Each row has a hidden value. The values are split into ranges, and the group after each row names the range that its value falls in. Each part has its own value, ranges and names.
65,10,-33,-216,-151,-102,-185,165,-246,12,-152,140,-67,-262,78,20,-60,-287,151,115,-134,-33,52,-4,177,42,-106,-183,69,-172,5,143,102,213,-311,149,-151,-80,35,-58,-152,24,127,98,96,-78	Q850
226,103,252,57,-244,61,91,257,-183,-186,201,-69,-94,-201,37,-120,-104,-346,-94,-65,339,-160,-403,124,122,80,-143,31,511,-63,-28,26,128,106,9,-83,-246,-154,-251,-128,37,47,411,8,62,83	Q753
174,103,200,-57,253,289,-166,-45,49,-35,-115,-133,-212,-20,-26,-41,144,-37,-231,-59,124,-86,-108,26,56,38,119,68,178,378,-45,-27,-107,12,184,-193,159,37,-151,100,45,41,86,19,-227,191	Q176
154,-61,162,76,-315,-37,196,140,-113,3,167,-70,153,-14,-172,-4,121,-53,-25,51,168,77,-41,-292,-110,-87,-55,216,66,-108,-227,26,-236,-79,262,-81,116,122,156,144,48,92,81,265,-80,61	Q340
-44,-24,98,-267,108,-46,-92,92,-17,-23,35,109,-71,-158,-84,30,-165,-85,7,137,83,-59,-8,61,334,95,-122,-71,-36,96,107,-180,79,4,-342,114,-92,-111,130,-103,-154,-23,16,50,157,-41	Q176
-100,-8,176,-258,222,63,-53,-63,-127,-50,54,138,-4,-111,-11,34,-184,-83,-66,-97,272,80,-120,109,-105,5,-150,27,-331,143,34,-123,137,-128,-188,3,-120,-55,54,-409,53,53,4,-464,88,-185	Q969
-122,-91,109,76,153,117,205,314,92,184,89,208,-41,207,-222,94,271,-41,270,-329,177,93,229,-135,-4,-69,149,-66,-293,246,4,-16,-299,70,-135,92,31,41,125,-315,366,316,-297,-138,-44,-254	Q969
248,82,109,286,-350,34,314,315,38,-102,177,-58,39,165,-132,-12,214,-94,129,-105,169,-26,-216,-94,-156,-28,92,88,293,-196,-150,-34,-386,89,200,-141,-176,158,86,146,225,182,-25,146,-69,-90	Q753
136,295,-46,151,-233,29,-53,32,28,-278,14,-63,118,113,133,4,-93,-235,172,162,35,-10,-160,182,-357,-106,22,179,325,-4,9,-109,-468,114,38,-128,-198,98,130,196,25,-319,13,-48,-69,167	Q366
-141,9,1,-73,362,17,199,43,162,-84,-174,335,-42,306,46,-119,199,-155,54,-141,259,177,336,-295,-174,-48,274,218,-406,381,-94,76,-146,15,-48,-107,-58,1,-11,-169,188,139,-83,-179,-147,-230	Q611
66,180,-54,-138,254,51,-122,120,148,-130,-226,215,-131,89,34,-89,162,-291,68,35,104,-171,93,78,208,88,132,-8,34,79,98,-54,-14,255,-170,69,-237,-9,-126,69,-20,120,109,162,-77,-238	Q753
-116,-45,97,-166,142,-125,78,145,-136,-134,4,307,-53,-62,174,-65,-284,-288,53,-17,247,87,-13,-38,139,22,-72,-36,1,266,5,-17,165,-36,-404,-4,-200,-297,-29,-329,-54,-88,100,-270,161,58	Q850
215,66,205,-146,76,-143,-133,303,3,199,-33,67,-92,-245,-132,83,-252,128,74,12,-14,-83,175,-40,266,1,-164,-173,79,13,-18,-37,-96,-13,-255,114,111,-166,98,-51,221,163,-172,194,-64,230	Q850
157,52,219,48,277,12,195,176,73,-33,-74,256,-46,183,-51,-96,212,-26,-128,-157,363,-69,-94,-286,118,-6,145,77,91,222,-262,-72,-73,-108,174,-235,77,-86,-127,75,182,324,17,132,-228,14	Q340
13,77,204,-31,-261,-156,338,256,-49,-186,91,161,42,97,-123,-145,44,-177,90,176,308,17,-6,-363,-38,-21,28,282,-7,5,-236,-21,-79,-1,14,-166,-63,-83,120,20,49,35,254,183,28,-33	Q340
116,-190,33,14,-39,254,-81,-63,-36,-27,268,-314,44,-103,-62,182,-79,-66,-83,-60,69,-22,-157,360,27,86,-112,-125,56,-26,206,-187,-64,-80,-144,166,-172,247,17,-114,-119,8,-152,-167,182,-31	Q312
180,73,75,-137,-118,-46,-129,137,-137,71,-74,-67,-127,-218,29,117,-222,61,60,27,-158,51,-70,74,-19,-10,-89,-221,220,-20,-13,102,-198,66,-277,1,-125,35,191,-9,-13,-5,-174,-128,22,126	Q753
123,-109,-41,10,36,21,-116,79,82,-39,-46,41,-31,105,55,118,-112,53,235,11,-11,75,55,117,45,10,25,-170,-132,-97,70,12,-188,112,-233,133,-159,47,132,-77,70,38,-381,-131,57,-134	Q176
-125,40,188,-265,-74,-46,-124,95,-418,-6,-29,279,8,-256,57,65,-224,-224,162,-71,166,148,-238,-14,-156,-124,-276,-56,-211,39,-107,64,111,5,-226,21,-41,-212,216,-470,17,-83,127,-479,117,-119	Q176
-1,302,33,-238,153,-41,-158,104,-121,-54,-247,318,-63,-19,47,28,17,-186,127,14,34,-107,-187,117,-18,-12,-11,-171,55,5,-20,-80,-67,144,-280,-43,-272,-16,72,-31,-25,126,19,-192,-38,-230	Q753
222,-100,-61,86,-144,111,-112,-108,18,-33,175,-301,211,-149,-12,120,67,-52,-80,221,-12,-188,165,104,20,76,-22,32,125,-202,13,-66,-137,-78,-8,106,80,246,-115,157,-185,6,-90,350,34,159	Q753
458,-309,110,124,-205,-87,112,174,73,77,213,-228,60,-183,-111,28,-89,178,-141,0,108,9,120,-197,237,78,-123,33,97,-361,-127,99,-42,-104,170,115,97,61,-9,121,100,247,-164,479,-28,114	Q753
215,-317,60,-39,-251,37,-128,-15,-240,64,365,-328,164,-397,0,231,-407,-15,-98,-9,43,64,-175,305,91,40,-398,-193,136,-278,152,-49,56,-167,-224,301,-142,122,95,-194,-184,-45,-152,-115,278,117	Q366
105,-94,74,-58,97,19,-113,100,31,84,37,-28,23,-42,-38,141,-218,65,150,-42,49,58,247,105,-31,-21,-89,-115,-260,7,83,-26,-108,-39,-265,192,-18,29,66,-229,212,95,-316,-156,33,29	Q850
108,248,-69,-30,-209,68,-339,-68,-175,-8,45,-71,247,-155,-19,119,2,-267,85,43,-65,-39,-251,360,-265,-138,-225,36,214,-280,136,-104,-360,156,133,128,-172,238,141,151,-34,-92,42,-4,-108,-105	Q340
32,91,165,64,-182,-129,277,192,-30,-136,146,143,104,71,-38,-195,20,-254,-15,-10,349,97,-31,-253,-122,-72,-3,346,126,31,-141,69,-170,32,203,-154,-103,-83,-33,-2,173,48,249,109,-112,-6	Q611
259,89,51,81,105,38,-25,141,128,20,5,58,63,-30,-107,-20,236,-96,-74,-46,141,-209,33,-61,164,26,25,85,167,-90,-78,-133,-161,19,211,-3,96,39,-99,199,122,230,22,457,-208,1	Q340
229,60,152,102,-246,-43,167,294,-98,2,149,67,131,-194,-171,34,141,-140,59,-58,184,-125,-65,-223,-54,-52,-147,161,44,-223,-251,-135,-116,-87,189,-24,176,-40,153,-27,175,114,148,341,-47,28	Q366
75,-44,-191,12,-116,243,-267,-279,-197,-205,103,-263,96,-203,309,115,-113,-345,-77,30,-73,-7,-232,497,-237,61,-72,-96,248,-95,213,25,-48,69,-165,71,-333,225,-141,-115,-327,-260,8,-354,164,-6	Q340
273,-3,75,122,-37,163,87,115,143,-47,81,-132,-39,-58,-162,-16,364,-45,-110,17,77,-255,33,-107,146,140,132,111,100,-117,-125,-146,-92,-4,225,-96,152,117,-102,168,57,210,57,479,-97,-11	Q969
466,-92,-5,163,-127,60,-208,93,64,-45,-34,-202,-17,-112,79,180,-143,160,130,89,-129,-87,13,87,31,19,-56,-145,112,-258,-97,-37,-207,-11,-4,58,142,33,116,126,86,-62,-342,213,-29,258	Q969
211,51,80,193,-463,75,170,112,-61,-237,280,-243,98,-42,-53,-14,68,-211,1,156,119,-123,-273,64,-101,56,-21,160,376,-225,-68,-131,-197,23,135,-126,-147,139,18,160,-78,-92,186,207,88,85	Q312
126,-23,203,45,-72,58,149,89,-39,-31,13,-2,23,122,-117,-128,306,-110,-121,65,262,-34,42,-348,50,-12,150,211,102,98,-247,129,-105,13,296,-182,148,69,-171,195,37,239,190,327,-204,50	Q312
71,-208,58,82,-248,177,53,23,-129,-107,176,-226,44,79,11,118,-29,-113,116,45,110,88,-57,97,-127,5,11,-64,-14,-15,17,63,-112,15,-149,69,-154,202,22,-119,-85,-21,-110,-210,172,-17	Q312
170,32,-84,-147,422,66,-311,-37,141,-1,-208,161,-84,-60,79,2,98,-105,-96,-18,7,-196,42,179,367,134,50,-159,51,-26,122,-96,57,126,-101,110,-99,-12,-190,101,-72,204,-101,210,-119,-159	Q969
357,-90,-6,61,-173,165,-207,284,-61,222,-30,-186,-126,-266,-178,173,244,-86,63,-126,-252,-115,-20,31,308,17,-73,-226,318,-156,15,11,-231,191,88,214,164,136,163,226,-3,136,-71,501,-88,72	Q312
172,133,229,195,-147,47,304,465,-22,-100,22,173,-139,92,-58,-121,244,-265,171,-188,325,-116,-60,-258,-8,-13,135,87,199,77,-245,96,-102,153,74,-166,-21,-161,-129,-137,335,220,216,120,-101,-19	Q366
137,185,1,169,-195,99,186,7,-25,-267,38,26,133,100,26,-139,346,-356,-70,-20,208,-43,-197,-119,-358,-31,118,374,124,-118,-193,-69,-215,39,427,-260,-93,158,-55,172,57,6,301,134,-166,-134	Q611
224,-49,-54,-79,-9,-33,-226,131,-26,-4,-113,136,-34,-227,45,1,83,-163,111,53,-17,-171,93,4,291,102,-70,-104,-50,-359,-19,86,130,214,-74,183,-14,-101,-93,-53,-7,162,17,329,-5,-206	Q176
-55,258,182,-100,27,-60,134,172,-108,-263,-101,261,-120,47,143,-148,-135,-313,49,65,263,21,-159,-129,-110,-43,51,157,196,386,-148,-38,-53,19,-170,-277,-135,-252,23,-110,15,-199,286,-218,-8,178	Q611
35,-109,42,-77,50,97,-43,-75,-7,-19,16,-185,-55,59,36,38,-123,-28,-120,57,-15,183,46,46,-4,2,67,-16,144,315,95,40,-228,-34,-123,-27,-105,169,50,123,-141,-89,-137,-128,-8,200	Q850
156,-48,64,59,-122,180,-141,-75,-192,-13,207,-158,156,-184,17,205,-129,-43,19,-183,85,57,-309,324,-337,-64,-233,-63,-74,-225,35,-119,-139,-107,54,62,-91,165,118,-264,112,-2,-180,-398,58,-92	Q969
186,-5,190,-106,201,23,-29,-10,-13,-102,-120,53,-56,32,59,-91,-64,-47,-210,45,281,28,-40,-184,78,-13,13,133,67,241,-169,40,28,-99,108,-138,75,-64,-101,102,-23,53,109,68,-160,176	Q753
92,203,-77,-18,-22,33,-144,-27,62,-69,62,47,155,-96,-30,-97,181,-314,-28,-24,112,-130,8,203,-98,24,-45,208,33,-313,142,-24,-141,226,210,84,-225,131,-172,29,120,150,162,187,-159,-339	Q312
-139,221,-9,-201,174,-184,-35,-23,-11,-198,-97,384,142,134,111,-139,-124,-325,16,130,257,65,-84,13,-20,-68,-39,188,37,123,50,-112,-109,67,-108,-46,-314,-88,32,65,-92,-76,154,-83,-65,-149	Q611
97,91,217,-140,-384,-49,-59,27,-297,86,221,-153,156,-376,-208,35,-28,-58,-128,144,34,-39,-215,-38,-80,-36,-267,124,176,-255,-105,-19,-117,-52,165,-54,80,97,136,57,-61,52,213,172,-21,59	Q969
21,104,118,23,-506,67,81,153,-282,-94,117,-96,-2,-139,-79,-5,161,-270,104,114,-14,9,-270,-94,-155,-41,-25,99,293,-67,-139,67,-230,146,81,-154,-31,75,175,55,-114,-126,266,55,51,27	Q176
21,-33,-123,15,211,-30,118,-35,107,-299,-76,212,-52,177,296,-104,-114,-240,-29,-86,141,155,-93,65,-73,68,143,61,23,142,49,-68,-45,7,-141,-132,-386,-59,-33,-69,-39,-107,-80,-294,44,-111	Q850
446,122,-5,80,245,69,-177,109,282,-103,-85,-102,-185,-167,138,51,-197,99,-36,-55,-63,-246,77,277,104,173,30,-139,157,-95,68,-186,-61,-9,-157,-23,-63,-85,-141,-22,247,39,-268,89,-70,202	Q850
-31,188,97,-65,11,-67,46,116,-3,-64,-148,176,-84,144,20,-70,106,-59,95,182,22,-32,42,-193,38,-9,220,4,212,240,-145,66,-276,114,-139,-243,-26,-44,14,165,-30,34,-25,74,-114,111	Q969
91,41,66,-110,157,135,-195,-157,-14,-34,50,-141,38,-178,33,108,-140,11,-144,68,32,-67,-8,194,-86,29,-75,12,-1,141,47,-171,-91,-159,-100,-32,65,76,9,-67,-63,-98,-106,-120,-5,189	Q312
65,-162,80,36,312,-63,174,193,106,-33,-111,350,-33,268,80,-12,1,6,132,-174,311,125,173,-267,79,-40,137,-40,-256,201,-169,58,-45,-62,-145,-16,-20,-142,-8,-193,216,232,-273,-119,-64,-94	Q340
64,-73,158,-152,-114,-347,28,68,-57,-22,0,100,127,29,39,-82,-422,76,9,310,155,255,205,-320,74,-117,-115,163,51,87,-129,184,-184,-74,-102,-21,14,-133,149,160,-35,-95,-79,145,-63,310	Q611
-115,25,50,-159,-67,-26,100,-4,-146,-108,277,18,143,-248,-5,98,-174,-171,-14,115,156,-157,-78,216,-33,131,-149,-71,-34,-91,83,-247,121,-164,-480,43,-273,32,2,-344,-188,4,27,-239,334,-105	Q366
240,-114,139,69,-171,-20,197,208,-50,26,73,8,87,-45,-185,28,220,-18,-32,13,155,-38,25,-372,67,-23,-23,131,-9,-124,-295,-52,-108,-125,215,-43,221,69,147,152,32,188,48,431,-70,39	Q753
-21,145,3,-40,20,-44,56,219,-9,-110,-108,346,11,199,-1,-152,185,-411,170,-135,271,74,-64,-64,-18,-79,46,135,-5,-29,20,102,-134,312,68,56,-331,-17,-25,-22,147,173,193,1,-132,-418	Q753

Part 2:
-20,135,-17,-75,51,84,72,91,-55,108,-20,-11,26,-113,1,41,-14,24,60,-78,-95,-6,-110,31,3,15,60,89,124,43,90,-93,55,75,18,58,53,18,19,122,-2,-110,30,-12,-89,-10	<38>
7,-7,19,-13,80,49,68,-45,-161,60,-46,-105,24,100,-118,60,-22,59,164,-26,-57,3,-58,42,86,-73,174,67,-19,-69,-35,-39,-71,1,6,-75,-12,118,46,160,32,-61,2,-58,-181,-120	<43>
-37,37,14,-103,77,46,116,26,-131,-46,-43,-75,-28,7,-106,-10,20,57,166,87,-29,-21,-79,-138,-18,-72,36,104,3,-64,8,16,-29,58,-39,-55,-18,6,89,55,-66,-120,-23,-25,-61,-96	<44>
-71,58,-122,157,-13,123,78,-63,67,-189,-37,276,72,17,214,169,209,43,-95,16,-51,-43,-147,70,83,91,33,134,-82,52,-128,208,138,-118,-207,172,82,-36,-287,54,-124,47,160,12,75,33	<24>
172,-115,-46,-409,167,187,306,-133,-48,195,-275,-14,-153,171,-78,-136,-103,239,195,289,80,144,-112,188,234,-25,9,56,139,-105,39,116,-277,-12,-229,413,-15,-213,290,-108,-268,77,-152,212,6,-175	<44>
-47,-56,-62,107,-73,-54,-15,-86,24,-183,-49,-87,59,152,51,29,15,12,-95,-69,45,15,24,-19,-62,-2,-5,-5,-28,-69,-47,1,-13,-115,-63,-12,-74,-19,-137,-53,-73,46,8,-135,90,-24	<34>
-98,-60,65,153,-86,-19,-84,-37,-17,-219,35,-146,96,88,-19,-22,3,22,-116,-90,137,-13,114,-119,-125,37,14,72,2,-108,-87,-114,-22,-56,20,-52,-60,75,-59,-31,5,-2,27,-182,28,32	<49>
55,63,17,-7,34,93,82,-71,-97,70,36,20,19,37,-42,46,-56,69,95,46,-10,-42,-58,84,108,-95,146,82,30,-112,-39,36,-91,25,-13,16,28,58,115,153,-19,-112,55,84,-145,-80	<34>
-26,-74,-94,97,-109,-43,-103,-5,-2,-203,-40,79,101,14,244,61,-11,52,-53,-180,-20,-8,8,284,185,-68,-6,-63,133,-119,-33,-78,-144,-163,-4,115,105,-79,-117,7,-84,106,98,-43,86,-75	<34>
70,-111,-43,105,-121,-16,0,-57,101,-72,65,-215,32,10,16,-83,-98,9,-169,69,219,59,151,-16,-41,4,-17,-3,86,-190,-23,-77,-135,-34,-91,151,-70,-52,63,-134,-116,77,-30,-73,152,65	<38>
-52,-30,51,48,-51,1,-180,-59,86,-107,26,42,71,132,43,44,-87,-89,-76,-112,39,41,18,42,-75,3,-70,-51,83,-84,35,-88,1,-78,8,-73,-47,30,-113,-54,97,66,3,-60,58,40	<34>
92,35,-23,17,78,182,190,-79,-14,99,-73,60,39,36,-35,6,40,115,84,42,-33,-24,-126,132,146,-39,76,80,28,49,19,68,-56,73,-36,113,-15,-30,92,111,-31,-94,-9,26,-118,-84	<24>
107,68,9,-77,85,59,166,-123,-90,175,-92,-12,57,82,-33,24,-40,151,76,-73,-52,-21,-105,87,61,-29,62,41,40,42,54,32,-31,40,-17,67,-67,-29,84,122,18,-132,-7,62,-112,-110	<38>
-47,-5,111,-21,-62,-9,-214,-144,95,-71,11,-47,63,100,26,-8,-43,25,-152,-40,51,23,29,24,-74,34,-78,-2,53,-119,24,-56,-1,-97,15,-40,-134,72,-139,-18,142,-11,46,33,99,4	<50>
-59,-91,-51,91,-61,-48,-38,-76,18,-179,-119,-70,89,183,57,-5,36,46,-70,-125,2,29,-17,77,-13,-5,-41,-40,14,-24,6,-63,-34,-118,-31,4,-77,-45,-167,-51,-25,70,-3,-172,87,-68	<50>
28,-149,-51,134,-87,-5,-60,-109,29,-166,12,-1,51,246,30,27,2,-61,-49,9,-30,-18,10,89,45,16,-28,-66,50,-138,45,-29,7,-51,-180,103,-59,-6,-237,71,-20,104,15,-57,98,-72	<50>
32,80,123,-142,129,33,61,-90,-143,115,-32,109,54,117,-97,26,-76,57,147,-84,-21,10,-109,-19,-71,-28,20,34,72,2,76,-54,19,32,-32,-39,-29,42,96,73,131,-119,6,38,-141,-56	<43>
-89,-32,55,27,-50,3,-111,-51,24,-160,8,7,51,134,18,2,-40,-21,-81,-36,90,32,28,-43,-108,37,-40,31,52,-111,-28,-69,0,-82,-53,-1,-28,24,-92,-67,10,51,28,-67,66,37	<50>
-210,-70,34,-2,-79,7,-290,22,62,-160,-56,-95,27,90,15,-14,-57,-33,-94,-54,67,157,28,168,-15,-5,66,8,89,-178,-78,-226,-126,-219,77,-66,40,149,-127,-98,61,162,61,-171,27,34	<34>
-82,79,125,-67,-13,32,-159,-97,105,-103,24,83,28,161,36,80,-65,-105,-129,-125,24,-12,16,-159,-227,139,-131,34,61,-14,69,-3,186,-33,-31,-45,-109,36,-183,-29,87,-15,-22,39,71,84	<50>
20,31,70,-11,77,31,-64,-20,-135,27,59,68,61,-13,-19,137,-25,-15,191,-77,-124,-57,-80,53,123,-104,68,16,31,-84,25,-19,-16,22,23,-145,19,113,-18,204,154,-87,59,55,-130,-105	<43>
3,74,35,-38,27,78,20,-31,-91,28,25,81,30,13,-18,17,-47,62,97,25,-27,-27,-90,113,84,-105,92,62,79,-106,-3,-23,-88,10,7,3,58,44,93,119,17,-106,79,67,-116,-73	<28>
10,58,3,8,48,82,68,-49,-45,71,-66,-31,68,4,-21,22,25,119,62,-21,-53,-19,-118,92,95,-69,64,69,0,15,4,19,-52,18,43,-37,-42,11,28,100,42,-105,32,-3,-83,-88	<50>
117,60,240,26,113,158,25,-145,-175,292,173,58,118,120,-191,83,-189,81,132,32,58,-73,-30,-57,6,-19,134,141,7,-105,-71,28,-28,164,0,-101,-48,165,184,253,257,-180,72,191,-253,-1	<28>
-23,-150,-58,165,-57,-24,23,-68,4,-169,-37,-62,95,167,33,4,3,45,-61,9,123,47,22,-21,-23,-2,-26,8,-39,-93,-102,11,-75,-93,-137,35,-49,-69,-93,-111,-75,124,12,-148,124,5	<50>
60,155,-39,37,84,150,56,126,83,146,103,238,76,-225,82,141,-11,-114,104,-15,-118,-34,-198,1,39,-35,-97,27,105,115,147,60,134,175,-39,-33,57,-90,-8,67,97,-84,26,84,7,86	<38>
-58,28,48,-41,-54,-53,-148,-110,39,-174,13,97,40,77,110,36,-46,1,-86,-74,64,17,15,27,-68,-32,-63,-19,63,-139,-16,-12,-32,-154,-24,-22,-19,7,-68,-76,16,5,68,32,89,2	<38>
-67,-45,38,88,-38,30,-108,-79,82,-174,-47,36,97,102,77,27,21,15,-90,-117,61,17,7,39,-20,16,-71,5,20,-21,-27,-25,-20,-97,21,-39,-62,-9,-111,-75,47,50,7,-95,66,9	<49>
-8,95,75,-66,81,147,28,-17,-7,85,1,61,29,-50,-81,2,36,49,63,47,-66,-9,-126,-4,-11,10,12,96,65,26,66,-26,49,87,-4,4,-26,78,14,121,115,-147,37,31,-84,-22	<24>
-13,38,-137,31,-6,46,197,102,-67,-44,-47,-213,-23,-70,-29,10,47,28,57,18,-54,-37,-34,-88,20,-21,96,105,20,-8,16,-13,2,78,-35,63,8,-37,22,88,-209,-83,-39,-123,-29,-64	<28>
35,34,-1,-23,52,133,77,0,-3,56,-12,15,13,-19,-61,-14,30,27,92,96,-60,-16,-122,54,84,-44,18,60,68,-18,89,-5,-9,95,-51,52,-20,-3,23,100,17,-83,0,22,-46,-62	<45>
17,25,21,-121,107,60,137,-33,-56,17,-139,-87,-3,81,-121,-43,13,66,159,-14,-59,-5,-109,-70,-16,-74,-40,24,22,57,116,2,-25,81,32,-84,-120,-55,97,14,-2,-128,-121,-66,-66,-132	<45>
193,53,-27,13,43,309,110,146,30,485,13,169,172,-316,114,-55,-22,192,-15,-43,-149,14,-212,544,356,138,42,75,415,133,226,-263,-29,236,-70,568,188,-72,18,302,153,-34,163,155,-76,23	<24>
25,-95,-6,-18,41,8,75,81,-149,-6,24,-136,-5,79,-183,-57,-104,-53,217,58,-11,32,-18,-56,-16,-117,44,-22,111,-135,84,-170,-107,107,-56,-51,12,19,136,52,-12,-24,-73,-142,-80,-87	<38>
7,94,59,-38,89,125,120,-96,-68,51,-40,65,34,73,-84,12,36,101,86,56,-12,-34,-129,-13,13,-36,69,122,-22,8,-6,71,7,45,-30,-11,-43,34,65,96,28,-145,27,41,-123,-63	<45>
-50,-17,48,71,-68,36,-95,-95,92,-156,17,12,50,149,17,-15,-34,-41,-119,-26,110,14,37,-7,-88,17,-41,15,47,-96,1,-42,-6,-64,-29,6,-64,13,-68,-73,2,33,-1,-62,56,41	<44>
-10,37,47,-45,84,130,57,9,-58,58,-47,19,44,-30,-62,1,21,88,114,15,-40,2,-113,45,70,-34,38,91,55,10,21,-33,-41,59,19,-4,2,30,65,86,59,-90,16,-10,-96,-59	<49>
-62,109,48,-115,56,101,73,-12,-37,49,-62,-153,-23,-42,-94,-25,23,107,12,67,22,10,-55,-99,-45,19,83,173,-2,-24,-19,1,0,27,31,-3,-60,67,69,47,-36,-135,-1,0,-71,-25	<44>
2,59,42,-19,107,168,114,30,-51,57,-25,31,33,-19,-58,63,-1,30,131,-21,-24,-30,-86,-62,36,3,38,125,24,55,1,32,16,109,18,-26,3,5,88,85,6,-89,-40,-7,-125,-18	<49>
44,41,29,-85,83,144,68,5,-39,55,-35,65,17,-64,-6,29,10,69,129,-6,-86,-36,-98,73,125,-31,5,63,103,8,63,2,-36,82,11,57,17,-6,67,128,24,-106,-4,66,-83,-87	<24>
36,164,36,-80,102,238,109,-10,101,85,44,192,-51,-35,-111,-1,21,-91,99,169,-54,-17,-179,-41,-39,-35,-18,81,76,48,149,69,98,164,-53,10,-16,17,94,63,35,-162,-40,78,-98,25	<24>
-79,166,127,-218,166,195,55,-12,-78,-56,-5,116,-105,-9,-71,151,-20,-26,212,34,-27,-61,-55,-226,-18,-28,73,201,-43,-33,-88,180,33,44,72,-168,29,101,160,86,-57,-166,-61,137,-202,-36	<24>
45,60,17,-44,51,145,81,-34,-2,82,-31,9,10,-6,-86,-49,36,58,74,81,-73,-19,-129,106,84,-47,43,57,90,-4,114,-39,-19,93,-16,72,-35,28,47,133,41,-130,6,20,-90,-86	<49>
-86,105,97,-91,4,-11,-166,-132,126,63,-160,21,162,8,195,74,-10,177,-242,-308,10,60,-58,74,-103,163,-148,43,44,144,4,-14,89,-160,109,-4,-142,-37,-205,-89,181,-12,65,38,129,60	<28>
47,47,100,-143,42,28,-31,-20,-99,91,46,-2,12,36,-97,-27,-115,6,121,-16,-81,-30,-55,18,-21,-57,-14,-10,174,-102,156,-131,-18,98,1,-8,-28,51,71,152,117,-145,6,78,-80,-92	<34>
-11,250,-38,-137,36,-8,157,-88,-76,-32,-84,-19,-23,-98,77,63,108,137,-10,-90,-82,-92,-91,-40,-13,-33,102,130,-18,30,23,100,71,-51,26,43,-28,17,22,124,-133,-251,62,72,-81,-106	<43>
-46,-36,4,44,-63,15,-116,-54,110,-155,-19,8,62,31,115,21,1,6,-112,-44,66,21,15,39,4,10,-93,2,49,-77,-10,-2,-33,-95,-21,21,-49,-46,-112,-91,-8,64,18,-22,138,19	<44>
2,-113,-147,195,-116,-24,-19,56,109,-139,-37,-46,130,-53,217,20,-20,14,-145,-159,102,66,49,170,80,6,-60,-52,115,-29,-24,-101,-110,-103,-37,155,50,-154,-80,-152,-120,181,15,-173,175,62	<38>
-69,205,145,-187,95,189,6,-41,49,53,-4,87,-40,-89,-68,-10,-28,55,12,64,78,22,-71,-85,-93,-3,30,174,51,-9,-18,36,-5,25,101,-48,-9,86,194,-23,35,-180,4,99,-121,55	<24>
-2,-12,-34,219,-111,-2,-90,-92,91,-175,40,-52,91,74,119,88,-20,-66,-141,-195,82,-29,101,110,46,-36,70,-20,13,-82,-46,-41,-48,-111,69,-31,-29,43,-76,-1,-36,51,5,-121,-10,18	<43>
64,154,45,-119,66,82,45,-81,-12,100,-7,96,10,-26,20,57,-42,32,58,-64,-56,-37,-92,84,50,-55,37,38,92,-6,95,23,6,26,33,20,-15,17,84,107,37,-147,12,125,-107,-57	<43>
10,42,24,-59,74,121,107,42,-53,71,-72,-34,51,-78,-12,-5,5,116,77,-55,-17,-8,-72,20,62,12,12,104,91,51,34,-45,-37,80,34,70,4,-37,93,59,-9,-87,-18,-16,-67,-41	<49>
